How the elements are linked:
Q404 * Q536
Q404 @ Q503
Q404 % Q516
Q404 & Q126
Q404 ! Q846
Q536 * Q456
Q536 @ Q86
Q536 % Q404
Q536 & Q784
Q536 ! Q95
Q846 * Q95
Q846 @ Q485
Q846 % Q737
Q846 & Q161
Q846 ! Q429
Q846 ^ Q404
Q943 * Q429
Q943 @ Q684
Q943 % Q327
Q943 & Q55
Q943 ^ Q737
Q656 * Q855
Q656 @ Q55
Q656 % Q533
Q656 & Q684
Q656 ^ Q626
Q753 * Q737
Q753 @ Q117
Q753 % Q95
Q753 & Q186
Q753 ! Q327
Q753 ^ Q456
Q505 * Q114
Q505 @ Q126
Q505 % Q13
Q505 & Q503
Q505 ! Q549
Q637 * Q684
Q637 @ Q327
Q637 % Q866
Q637 & Q533
Q637 ^ Q117
Q533 * Q656
Q533 @ Q917
Q533 % Q189
Q533 & Q637
Q533 ^ Q830
Q794 * Q830
Q794 @ Q994
Q794 % Q549
Q794 & Q393
Q794 ! Q189
Q794 ^ Q114
Q784 * Q201
Q784 @ Q114
Q784 % Q126
Q784 & Q536
Q784 ! Q994
Q549 * Q794
Q549 @ Q161
Q549 % Q626
Q549 & Q485
Q549 ! Q855
Q549 ^ Q505
Q126 * Q784
Q126 @ Q505
Q126 % Q937
Q126 & Q404
Q126 ! Q161
Q866 * Q637
Q866 @ Q438
Q866 % Q447
Q866 & Q189
Q866 ^ Q393
Q117 * Q791
Q117 @ Q753
Q117 % Q393
Q117 & Q830
Q117 ! Q637
Q117 ^ Q818
Q769 * Q258
Q769 @ Q855
Q769 % Q55
Q769 & Q429
Q769 ^ Q161
Q994 * Q186
Q994 @ Q794
Q994 % Q161
Q994 & Q95
Q994 ! Q258
Q994 ^ Q784
Q258 * Q917
Q258 @ Q189
Q258 % Q769
Q258 & Q438
Q258 ^ Q994
Q189 * Q533
Q189 @ Q258
Q189 % Q855
Q189 & Q866
Q189 ^ Q794
Q62 * Q161
Q62 @ Q626
Q62 % Q186
Q62 & Q737
Q62 ! Q55
Q62 ^ Q937
Q791 * Q485
Q791 @ Q737
Q791 % Q117
Q791 & Q626
Q791 ! Q684
Q791 ^ Q116
Q684 * Q447
Q684 @ Q943
Q684 % Q637
Q684 & Q656
Q684 ^ Q791
Q201 * Q937
Q201 @ Q377
Q201 % Q784
Q201 & Q456
Q201 ! Q186
Q161 * Q994
Q161 @ Q549
Q161 % Q62
Q161 & Q846
Q161 ! Q769
Q161 ^ Q126
Q55 * Q769
Q55 @ Q656
Q55 % Q917
Q55 & Q943
Q55 ^ Q62
Q95 * Q753
Q95 @ Q393
Q95 % Q846
Q95 & Q994
Q95 ! Q438
Q95 ^ Q536
Q13 * Q505
Q13 @ Q937
Q13 % Q377
Q13 & Q116
Q13 ! Q626
Q737 * Q846
Q737 @ Q791
Q737 % Q753
Q737 & Q62
Q737 ! Q943
Q737 ^ Q516
Q393 * Q117
Q393 @ Q95
Q393 % Q485
Q393 & Q794
Q393 ! Q866
Q393 ^ Q86
Q377 * Q13
Q377 @ Q201
Q377 % Q114
Q377 & Q818
Q377 ! Q830
Q438 * Q327
Q438 @ Q866
Q438 % Q429
Q438 & Q258
Q438 ^ Q95
Q114 * Q377
Q114 @ Q784
Q114 % Q505
Q114 & Q86
Q114 ! Q794
Q516 * Q404
Q516 @ Q116
Q516 % Q456
Q516 & Q937
Q516 ! Q737
Q327 * Q943
Q327 @ Q637
Q327 % Q438
Q327 & Q917
Q327 ^ Q753
Q937 * Q126
Q937 @ Q13
Q937 % Q201
Q937 & Q516
Q937 ! Q62
Q429 * Q438
Q429 @ Q447
Q429 % Q943
Q429 & Q769
Q429 ^ Q846
Q503 * Q86
Q503 @ Q404
Q503 % Q116
Q503 & Q505
Q503 ! Q485
Q447 * Q866
Q447 @ Q429
Q447 % Q684
Q447 & Q855
Q447 ^ Q485
Q456 * Q516
Q456 @ Q818
Q456 % Q536
Q456 & Q201
Q456 ! Q753
Q485 * Q393
Q485 @ Q846
Q485 % Q791
Q485 & Q549
Q485 ! Q447
Q485 ^ Q503
Q86 * Q818
Q86 @ Q536
Q86 % Q503
Q86 & Q114
Q86 ! Q393
Q626 * Q549
Q626 @ Q62
Q626 % Q830
Q626 & Q791
Q626 ! Q656
Q626 ^ Q13
Q830 * Q626
Q830 @ Q186
Q830 % Q794
Q830 & Q117
Q830 ! Q533
Q830 ^ Q377
Q818 * Q116
Q818 @ Q456
Q818 % Q86
Q818 & Q377
Q818 ! Q117
Q116 * Q503
Q116 @ Q516
Q116 % Q818
Q116 & Q13
Q116 ! Q791
Q917 * Q55
Q917 @ Q533
Q917 % Q258
Q917 & Q327
Q917 ^ Q186
Q855 * Q189
Q855 @ Q769
Q855 % Q656
Q855 & Q447
Q855 ^ Q549
Q186 * Q62
Q186 @ Q830
Q186 % Q994
Q186 & Q753
Q186 ! Q917
Q186 ^ Q201

In the rows, 143 stands for zero.

The rows follow the links: the fewer symbols apart two elements are, the more alike their rows tend to be.

Each row is also shifted at random along 6 hidden directions that mean nothing.

Some elements, each with a row of numbers:
Q855
[ 221  150  137  113  127  144  174  152  122  168  145  116  135  104  169  152  141  172  141  149  139  125  172  141  108  148  163  170  158  105  118  157  157  212  133  155  145  174  163]
Q516
[ 167  169  136  141  166  177  132  159  153  158   96  123  119  182  149  152  163   94   88  170  157  160  115  167  176  151  112  142  214  145  175  119  141  112  111   98  147   92  120]
Q456
[ 130  147  125  155  138  126  132  184  159  159  155  194  110  178   92  134  134   71  106  130  110  117  100  118  158  118  153  110  118  184  153  125  128  133  153  153  143  107  113]
Q943
[ 155  160  124  160  150  164  153  162  194  150  140  103  190  157  137  150  144  168  100  114  170  134  105  162  124  158  150  176  141  142  125  153  171  133  129  182  114  137  136]
Q447
[ 110  150  146  149  121  142  145  160  149  135  157  142  136  122  153  157  137  185  165  137  144  151  139  139  127  134  176  156  135  145  115  148  173  196  138  168  141  186  169]
Q684
[ 168  179  155  143  147  133  160  192  155  171  119  127  115  110  184  151  144  114  101  163  144  124  128  131  149  127  164  138  180  181  131  151  148  164  142  138   90  117  153]
Q13
[ 156  174  158  136  165  144  135  150  140  160  130  172  104  132  141  144  126  102  133  174  114  104  136  105  151  122  139  154  165  144  143  133  112  164  156  125  129  105  129]
Q637
[ 129  146  155  144  124  118  143  189  148  158  152  153  144  129  131  151  152  126  139  128  131  120  128  132  146  120  175  127  113  175  120  153  165  181  148  162  120  153  130]
Q533
[  89  119  153  146  151  111  121  132  134   76  109  113  141  141  173  151  194  188  171  147  165  150  195  162  161  189  168  141  158  134  153  141  151  146  123  109  115  191  143]
Q830
[ 184  144  161  117  146  120  155  151  115  142  142  137  114   96  158  179  150  113  133  150  123  106  185  144  144  160  167  156  150  148  150  149  153  250  157  113  151  152  124]
Q438
[ 121  123  146  158  129  133  141  136  142  147  160  129   90  146  192  147  186  160  133  150  168  152  154  164  189  124  149  120  160  201  177  126  124   80  154  118  132  191  186]
Q258
[ 226  124  131  157  114  119  169  165  120  190  111  171  120  123  118  128  148  134  149  165  152  141  137  141  166  138  138  103  150  160  162  121  115  190  128  164  130  124  135]
Q626
[ 100  116  194  140  149  141  148   93  102  126  143  135  139  106  166  126  128  176  207  148  150  145  185  130  135  156  132  163  143  145  132  178  122  171  165  144  161  167  152]
Q503
[ 102  166  150  131  138  171  120  163  137  138  124  146  104  165  112  129  127  129  145  167  123  177  134  136  163  135  116  121  186  140  152  119  137  159  104  112  144  114  136]
Q794
[ 200  151  147  136  134  127  180  148  128  199  159  191  203  105   78  136   89  137  190  124  112  155  131   87   95  134  152  136   79  143  104  140  139  193  153  206  174  117  121]
Q505
[ 147  165  139  132  146  152  118  145  139  120  107  146  153  151  134  149  123  134  140  174  120  157  158  120  133  141  143  154  161  101  156  120  129  137  132  113  148  122  138]
Q86
[ 131  173  141  144  169  155  126  123  158  148  151  153  146  132  133  167  133  123  146  133  123  176  139  135  128  124  141  146  152  153  137  127  157   96  137  124  155  154  147]
Q866
[ 132  171  134  157  165  149  137  161  177  151  119  121  153  137  148  187  147  151  142  146  157  155  158  152  156  152  176  132  166  147  150  121  182  228  107  129  116  177  147]
Q656
[  94  127  181  145  130  126  149  125  140  100  144  143  168  118  170  124  140  213  196  127  138  144  147  128  112  139  151  156  111  150  124  177  142   67  172  167  117  158  173]

From each start, follow one symbol. Which element do you reach?
Answers are names.
start [ 187  142  126  130  119  140  160  130  122  150  165  128  133  136  161  133  137  164  133  161  151  135  155  139  147  142  137  162  153  101  164  153  127  175  141  125  175  140  157]
*
Q994
start [ 162  130  142  144  126  127  153  171  141  176  175  164  148  156  118  139  142   99  116  120  146  124   96  161  135  138  146  141  107  157  136  162  163  183  153  169  163  115  120]
*
Q737
start [ 156  105  143  131  132  131  150  142  141  101  136  135  169  161  154  116  174  182  137  138  162  150  151  159  142  178  134  134  125  121  141  134  150   78  135  136  126  142  141]
@
Q533
start [ 107  150  116  138  121  169  128  129  174  138  171  162  160  180  130  135  123  162  120  134  133  166  114  153  123  128  130  150  135  123  143  141  147   58  151  156  166  145  151]
&
Q126
start [ 116  108  124  172  134  121  151  118  151  141  169  152  130  152  152  138  142  153  159  132  157  135  148  113  162  134  150  125   89  167  180  122   95   59  188  143  144  145  164]
&
Q95
start [  85  156  184  133  157  147  143  127  149  139  170  121  158  119  166  143  116  156  166  131  139  137  137  144  126  132  140  182  135  171  111  194  154  171  153  160  142  158  150]
^
Q116
start [  61  154  153  138  184  147   98  139  159  108  134  133  126  155  155  173  164  129  142  143  134  154  161  165  146  156  145  154  172  148  141  134  157  169  130  108  143  170  124]
@
Q456
start [ 170  109  177  140  124  152  168   98  110  143  184  151  139  129  161  100  133  162  181  129  164  118  153  134  131  143  103  163  106  141  143  181  114  111  176  181  169  147  143]
%
Q186
start [ 179  138  132  151  112  146  170  152  134  180  195  122  129  141  168  147  138  164  120  143  169  121  137  168  144  126  163  166  145  139  121  176  175  197  148  176  168  169  166]
%
Q943
start [ 123  150  121  165  154  138  134  130  168  164  185  119  103  161  178  159  171  132  121  137  169  141  142  169  186  128  149  133  154  182  179  123  138  119  149  106  146  171  166]
^
Q536
start [ 186  147  131  142  148  109  167  140  148  154  157  141  149  113  158  182  133  139  153  143  131  110  151  126  133  133  183  155  128  143  122  146  159  177  162  152  124  186  152]
&
Q866
start [ 166  123  132  147   99  133  162  158  128  144  163  147  133  143  138  108  141  174  141  155  144  130  123  126  147  124  147  129  116  139  146  143  118  121  163  171  126  138  169]
*
Q258
start [ 187  129  121  132  153  149  139  108  152  124  131  158  188  162  100  147  139  143  127  130  146  134  140  152  109  179  112  147  130  100  125  147  155  132  138  163  177  135  106]
!
Q186
start [ 145  177  141  131  155  147  154  148  157  172  159  131  153  131  147  166  140  125  151  131  135  175  148  160  123  123  156  146  152  167  142  121  162  136  141  127  147  160  158]
!
Q866
